Below are the code and all the weights of a small trained network. Each question names an input and a class and asks about switching units off, where a switched-off unit gives its printed mean instead of its output.

import numpy as np


def w(rows, s, z=0):
    codes = np.array(rows[::2]) - 128.0
    scale = np.full(codes.shape[1], s)
    scale[-1] = z or s
    return codes * scale


def f(y):
    return y / 2 * (1 + np.tanh(0.7978845608 * (y + 0.044715 * y**3)))


def log_softmax(a):
    a = a - a.max(-1, keepdims=True)
    return a - np.log(np.exp(a).sum(-1, keepdims=True))


def net(x, mask):
    res = np.array(x, float).reshape(1, 6) / 4 @ E
    y = f(res @ A[0][:, :-1].T + A[0][:, -1])
    res = res + np.where(mask, y, B[0][:, -1]) @ B[0][:, :-1]
    return log_softmax(res[-1] @ U[:, :-1].T + U[:, -1])


A, B = {}, {}
E = w([
[97,245,99,117,46,160,254],'x0',
[62,129,125,146,132,187,94],'x1',
[64,152,83,12,154,66,118],'x2',
[186,246,219,85,84,163,28],'x3',
[203,81,85,114,26,69,122],'x4',
[152,185,131,148,191,95,170],'x5',
],0.0089)
A[0] = w([
[145,82,121,192,104,111,128,254],'n1',
[139,42,112,149,198,105,143,173],'n2',
[143,82,126,143,184,106,159,142],'n3',
[84,104,215,89,236,169,112,167],'n4',
[111,162,113,73,90,45,160,182],'n5',
[154,76,125,141,65,133,73,191],'n6',
[154,160,118,192,82,179,141,158],'n7',
[248,158,90,84,147,58,151,147],'n8',
[86,107,159,144,172,126,80,145],'n9',
[48,133,141,121,157,163,138,229],'n10',
[196,139,130,133,102,141,175,229],'n11',
[109,133,162,154,148,125,64,98],'n12',
[150,141,126,93,126,78,125,162],'n13',
[108,143,115,140,92,135,209,171],'n14',
[104,134,94,91,182,114,106,251],'n15',
[80,211,160,178,134,151,156,200],'n16',
[72,161,113,122,121,101,115,162],'n17',
[165,68,142,130,89,67,99,196],'n18',
[148,121,161,116,155,148,76,82],'n19',
],0.013,0.0049)
B[0] = w([
[177,75,122,192,58,116,176,215],'n1',
[116,123,46,196,152,85,238,253],'n2',
[114,154,65,195,128,28,169,201],'n3',
[117,217,72,255,205,152,33,249],'n4',
[52,141,128,21,115,104,70,226],'n5',
[177,34,128,165,57,176,131,213],'n6',
[225,159,206,160,36,195,195,214],'n7',
[56,129,196,121,92,31,85,229],'n8',
[147,130,99,182,192,140,97,200],'n9',
[139,224,90,159,160,208,105,217],'n10',
[136,155,229,140,51,74,121,211],'n11',
[155,70,134,150,156,155,69,176],'n12',
[80,88,115,99,138,66,90,176],'n13',
[152,224,161,74,94,160,180,218],'n14',
[31,210,52,151,203,111,157,213],'n15',
[146,202,180,146,137,192,119,240],'n16',
[70,168,80,71,158,206,94,171],'n17',
[167,2,89,102,54,111,154,218],'n18',
[156,125,127,158,127,109,77,173],'n19',
],0.0087,0.012)
U = w([
[210,2,140,121,35,166,129,32],'0',
[76,158,81,40,156,184,138,115],'1',
[128,152,123,203,247,186,46,29],'2',
[124,104,55,175,166,84,233,16],'3',
[96,125,166,65,112,46,100,2],'4',
[198,176,218,126,88,200,196,207],'5',
],0.0099,0.0019)

Each question gives the input, the list of numbers given to net, and the class t.
The units are the neurons (one row each of A and B). Each row of codes is followed by its name. A weight is (code - 128) times the scale printed after its matrix; where a second scale follows, it is the last column's (A, B and U).
mask holds one flag per neuron, in row order. A switched-off neuron (its flag False) gives its mean, the last column of its row in B, instead of its output. The means were averaged over made-up inputs and are rounded, as every weight is.
A unit's drop is (log p(t) with every unit on - log p(t) with that unit switched off) / (log p(t) with every unit on - log p(t) with every unit switched off).
The circuit of an input: a set's keep is (log p(t) with only the set's units on - log p(t) with every unit switched off) / (log p(t) with every unit on - log p(t) with every unit switched off). Starting from the 12 units with the biggest drops (on a tie, the unit counted first), units are removed one at a time, each time the one whose removal leaves the highest keep (on an exact tie, the one counted first), for as long as the keep stays at least 0.8.
units of the circuit, in order: the units of the circuit, biggest drop first
most important unit: the unit with the biggest drop
k most important neurons: the k neurons with the biggest drops, biggest first
drop of u: that unit's drop, to one decimal
input [-4,-8,7,-5,8,-5], class 0: most important unit -> n18
input [-6,0,-1,6,-1,-7], class 0: 4 most important neurons -> [n6; n18; n10; n15]
input [3,-1,1,-5,7,1], class 4: units of the circuit, in order -> [n5; n8]
input [6,0,2,-6,2,4], class 1: 2 most important neurons -> [n5; n7]
input [8,-5,6,6,-3,1], class 1: 2 most important neurons -> [n17; n5]
input [2,-3,6,0,5,-8], class 4: 3 most important neurons -> [n5; n7; n1]
input [7,1,-7,-4,6,-4], class 5: 2 most important neurons -> [n14; n7]
input [7,-8,1,1,4,-8], class 4: 2 most important neurons -> [n5; n8]
input [-7,5,-8,-7,-5,-1], class 3: 4 most important neurons -> [n2; n3; n1; n16]
input [0,-3,4,2,3,-7], class 0: 2 most important neurons -> [n6; n18]
input [1,0,7,1,4,-1], class 4: 2 most important neurons -> [n8; n10]
input [1,-2,7,-6,4,6], class 4: 2 most important neurons -> [n5; n8]
input [3,-2,-1,-2,-7,7], class 2: drop of n4 -> 0.1
input [2,3,8,-6,6,4], class 1: units of the circuit, in order -> [n5]
input [3,6,7,-7,7,7], class 1: drop of n5 -> 0.3
input [3,-1,-5,-5,0,-4], class 5: drop of n14 -> 0.2
